Read these off the matrix that follows.
1) The fourth-last entry, reading row by row?
2) The entry directly below the largest entry?
3) The second entry on the diagonal from the top-right corner?
4) The last entry in the row that holds the smallest entry?
5) The top-right entry?
6) The entry in the top-left corner?
7) The bottom-left entry?
8) The bottom-right entry?
[[126 120 151 128 119 136 122]
 [133 131 135 122 132 117 129]
 [128 132 118 124 124 130 116]
 [136 141 122 123 130 131 135]
 [134 125 136 130 128 129 129]
 [127 120 102 130 123 130 130]
 [128 140 127 123 135 136 133]
 [128 130 132 125 135 126 132]
 [123 119 120 130 129 137 123]
 [123 122 129 131 126 123 123]
 [132 118 131 125 127 131 127]
 [130 130 121 131 132 126 125]
 [131 128 106 124 119 126 132]
 [134 124 125 129 120 142 132]
 [130 136 121 125 126 126 121]]
1) 125
2) 135
3) 117
4) 130
5) 122
6) 126
7) 130
8) 121

M =
[[124 144 117 105 133 110]
 [124 143 117 102 132 108]
 [127 134 123 114 129 118]
 [127 134 123 113 129 118]
 [124 144 117 106 134 110]]
Counting starts at 0.
The entry at row 2, column 0 is 127
The entry at row 0, column 0 is 124
The entry in row 0 and column 1 is 144
The entry just left of 102 -> 117
Which number is the entry just right of 102?
Answer: 132
The entry directly above the smallest entry -> 105
Which number is the entry at row 1, column 0?
Answer: 124
The entry just left of 114 -> 123
The bottom entry of the column that holds the smallest entry: 106
The entry directly above 108 -> 110
The bottom-right entry: 110

Read these off the table that follows. Counting starts at 0.
1) Read off the entry directly below the smallest entry.
2) Read off the bottom-left entry.
3) Read off the entry just left of the smallest entry.
4) Read off the entry at row 2, column 0.
5) Read off the entry at row 1, column 1.
6) Read off the entry in row 2 and column 1.
7) Read off the entry at row 0, column 0.
[[121 126 144 136 128 128 125 128 136 117 124 129 129]
 [143 127 115 134 137 134 138 129 100 135 136 129 129]
 [116 128 146 134 117 126 123 128 145 118 121 129 129]
 [127 127 131 126 135 127 126 127 132 125 128 127 127]
 [137 127 119 131 133 131 134 129 111 133 133 129 128]
 [120 128 139 130 124 126 124 128 140 121 124 128 129]
 [125 127 132 126 132 127 125 127 135 124 127 127 127]
 [121 132 121 113 112 123 122 127 146 136 125 126 126]
 [123 129 129 122 122 125 124 127 139 128 125 127 127]
 [131 127 127 129 134 129 129 128 124 127 129 128 128]]
1) 145
2) 131
3) 129
4) 116
5) 127
6) 128
7) 121

Read these off the row that follows.
1) Report the entry just right of the largest entry.
2) Report the maximum.
[132 149 114 140 142 112 121 110 121 135 114 150 116 144 127]
1) 116
2) 150

Questions about the row below.
1) The fourth entry?
2) The third entry from the left?
3) The first entry?
4) The 2nd entry from the left?
[122 111 128 105 133 126 134 125 120 107 128 118 133]
1) 105
2) 128
3) 122
4) 111

x =
[[113 129 123 142 113 127 126 125 139 150 154]
 [122 128 113 118 117 135 133 134 115 139 127]
 [135 128 134 130 135 133 137 133 129 132 128]]
Read off the smallest entry in the last column.
A: 127
The first entry in the row that holds the largest entry: 113
The entry just left of 117: 118
Read off the last entry of the largest entry's row.
A: 154
Read off the entry directly above 132.
A: 139
The entry just right of 118: 117
The entry directly below the centre entry -> 133
The bottom-right entry -> 128
The fifth entry in reading order -> 113
The entry just right of 126 is 125
The 4th entry, reading row by row is 142

Questions about the grid below. Rows and columns are numbered from 0.
1) Report the entry directly below the smallest entry.
2) Report the entry just right of the smallest entry.
3) Report the entry in the top-right corner.
4) Report the entry in row 2 and column 0.
5) Report the entry in row 0 and column 0.
6) Report the entry at row 0, column 2.
7) Report the entry at row 1, column 0.
8) Report the entry in row 1 and column 1.
[[145 129 104 116 110 107 127 111]
 [127  98 134 130 125 136 145 140]
 [125 128 111 128 114 104 117 119]
 [124 139 126 132 122 137 101 130]
 [129 102 131 116 110 125 146 144]
 [134 128 136 128 142 128 118 127]
 [115 110 136 142 118 126 147 146]
 [120 131 134 147 130 124 140 121]]
1) 128
2) 134
3) 111
4) 125
5) 145
6) 104
7) 127
8) 98

Read these off the table that follows. Counting starts at 0.
1) Read off the entry in the bottom-right corner.
2) Read off the entry in row 2 and column 0.
3) Read off the entry in the bottom-left corner.
4) Read off the entry in row 0 and column 0.
5) Read off the entry in row 0 and column 2.
[[124 125 125 130 133 136 124 128 128 138 126 126]
 [136 130 132 137 128 126 109 126 127 119 126 129]
 [132 127 138 132 126 130 115 129 125 128 130 129]
 [135 130 135 133 129 137 123 125 126 128 133 129]
 [127 126 119 120 131 134 126 127 127 136 123 125]
 [127 129 135 133 126 125 120 131 124 128 130 130]
 [130 127 125 133 132 133 121 128 127 130 125 126]
 [127 133 140 136 121 133 124 127 124 123 126 129]
 [122 131 138 127 127 139 117 129 125 128 128 128]
 [132 129 137 130 125 131 127 128 125 131 129 130]
 [130 137 136 140 131 125 114 133 128 128 126 128]
 [130 125 123 133 132 131 116 130 126 136 125 127]
 [134 128 135 132 126 130 118 128 126 129 132 131]
 [131 129 132 134 129 120 102 123 128 120 125 128]]
1) 128
2) 132
3) 131
4) 124
5) 125

[110 124 104 140 133 114]
The second entry from the right -> 133
The last entry -> 114
The first entry from the left: 110

m =
[[106 126 125 122 135 125 133 107]
 [151 130 126 128 127 131 122 141]
 [102 126 130 128 129 126 136 115]]
Rows and columns are numbered from 0.
The top entry of the column that holds the smallest entry is 106
The entry at row 1, column 0 is 151
The entry directly below 107 is 141
What is the top-right entry?
Answer: 107
What is the entry at row 2, column 0?
Answer: 102
What is the entry at row 0, column 2?
Answer: 125

[[130 116 108 142 126 154]
 [130 115 108 142 126 153]
 [148  99 129 140 122 131]
 [124 143 147 113 131 104]
 [147 100 126 141 122 134]]
Indices start at 0.
What is the entry directly below the smallest entry?
Answer: 143
The entry at row 0, column 1: 116
What is the entry at row 2, column 1?
Answer: 99
The top-left entry -> 130
The entry at row 0, column 2 -> 108
The entry directly below 104 -> 134
The entry in row 2 and column 0 is 148
The top-right entry is 154

Read these off the grid that follows.
1) Find the entry directly below 151.
2) Find the second entry on the diagonal from the top-right corner.
3) Find the first entry in reading order.
4) Find the top entry of the column that holds the largest entry.
5) Find the bottom-right entry.
6) Find the centre entry.
7) Find the entry directly above the smallest entry.
8) Find the smallest entry in the first row.
[[134 134 123 120 133]
 [135 138 149 141 126]
 [129 131 137 127 136]
 [136 139 149 140 127]
 [136 140 151 140 129]
 [130 129 118 121 131]
 [135 138 135 121 139]]
1) 118
2) 141
3) 134
4) 123
5) 139
6) 149
7) 151
8) 120
